Here is a tiny trained network, its code and every weight. The questions are about switching its units off for an input and a class, where a switched-off unit gives its printed mean instead of its output.

import numpy as np


def w(rows, s, z=0):
    codes = np.array(rows[::2]) - 128.0
    scale = np.full(codes.shape[1], s)
    scale[-1] = z or s
    return codes * scale


def f(y):
    return y / 2 * (1 + np.tanh(0.7978845608 * (y + 0.044715 * y**3)))


def log_softmax(a):
    a = a - a.max(-1, keepdims=True)
    return a - np.log(np.exp(a).sum(-1, keepdims=True))


def net(x, mask):
    res = np.array(x, float).reshape(1, 2) / 4 @ E
    y = f(res @ A[0][:, :-1].T + A[0][:, -1])
    res = res + np.where(mask, y, B[0][:, -1]) @ B[0][:, :-1]
    return log_softmax(res[-1] @ U[:, :-1].T + U[:, -1])


A, B = {}, {}
E = w([
[171,197,109,42,141,149,133],'x0',
[175,127,178,128,186,4,67],'x1',
],0.015)
A[0] = w([
[74,19,113,168,153,73,145,87],'n0',
[220,250,172,93,233,95,30,242],'n1',
[32,55,162,200,183,140,156,159],'n2',
[45,21,154,199,175,118,133,176],'n3',
[53,7,86,188,39,206,204,224],'n4',
[206,192,60,89,168,78,98,244],'n5',
[172,56,115,241,223,47,93,254],'n6',
[165,94,161,201,198,49,154,173],'n7',
[95,2,92,239,123,116,149,180],'n8',
],0.0088,0.0048)
B[0] = w([
[118,68,221,160,64,131,73,177],'n0',
[182,91,51,59,164,177,212,229],'n1',
[73,90,184,138,6,113,123,192],'n2',
[90,101,254,216,94,100,104,202],'n3',
[69,236,108,145,148,172,161,252],'n4',
[219,118,62,108,165,154,203,192],'n5',
[161,99,223,203,26,45,79,225],'n6',
[238,28,187,186,89,51,38,194],'n7',
[60,214,239,204,135,170,68,214],'n8',
],0.0099,0.019)
U = w([
[67,225,202,233,80,160,59,87],'0',
[177,245,40,63,141,234,190,251],'1',
[161,48,219,200,94,42,39,4],'2',
[254,97,90,119,147,5,111,117],'3',
[100,131,109,215,241,83,11,3],'4',
],0.0085,0.005)

Each question gives the input, the list of numbers given to net, and the class t.
The units are the neurons (one row each of A and B). Each row of codes is followed by its name. A weight is (code - 128) times the scale printed after its matrix; where a second scale follows, it is the last column's (A, B and U).
mask holds one flag per neuron, in row order. A switched-off neuron (its flag False) gives its mean, the last column of its row in B, instead of its output. The means were averaged over made-up inputs and are rounded, as every weight is.
A unit's drop is (log p(t) with every unit on - log p(t) with that unit switched off) / (log p(t) with every unit on - log p(t) with every unit switched off).
The circuit of an input: a set's keep is (log p(t) with only the set's units on - log p(t) with every unit switched off) / (log p(t) with every unit on - log p(t) with every unit switched off). Starting from all 9 units, units are removed one at a time, each time the one whose removal leaves the highest keep (on an exact tie, the one counted first), for as long as the keep stays at least 0.8.
circuit, biggest first: the units of the circuit, biggest drop first
unit that matters most: the unit with the biggest drop
k most important neurons: the k neurons with the biggest drops, biggest first
input [1,2], class 3: unit that matters most : n4
input [0,5], class 3: circuit, biggest first : (n1 n8)
input [7,7], class 3: 2 most important neurons : (n4 n7)
input [-8,-1], class 0: 2 most important neurons : (n8 n4)
input [0,-2], class 1: 3 most important neurons : (n6 n3 n8)
input [8,8], class 3: 2 most important neurons : (n4 n7)
input [0,-6], class 1: 2 most important neurons : (n6 n3)
input [4,4], class 3: 2 most important neurons : (n4 n8)
input [8,7], class 1: 3 most important neurons : (n1 n5 n3)
input [0,-3], class 1: 2 most important neurons : (n6 n3)
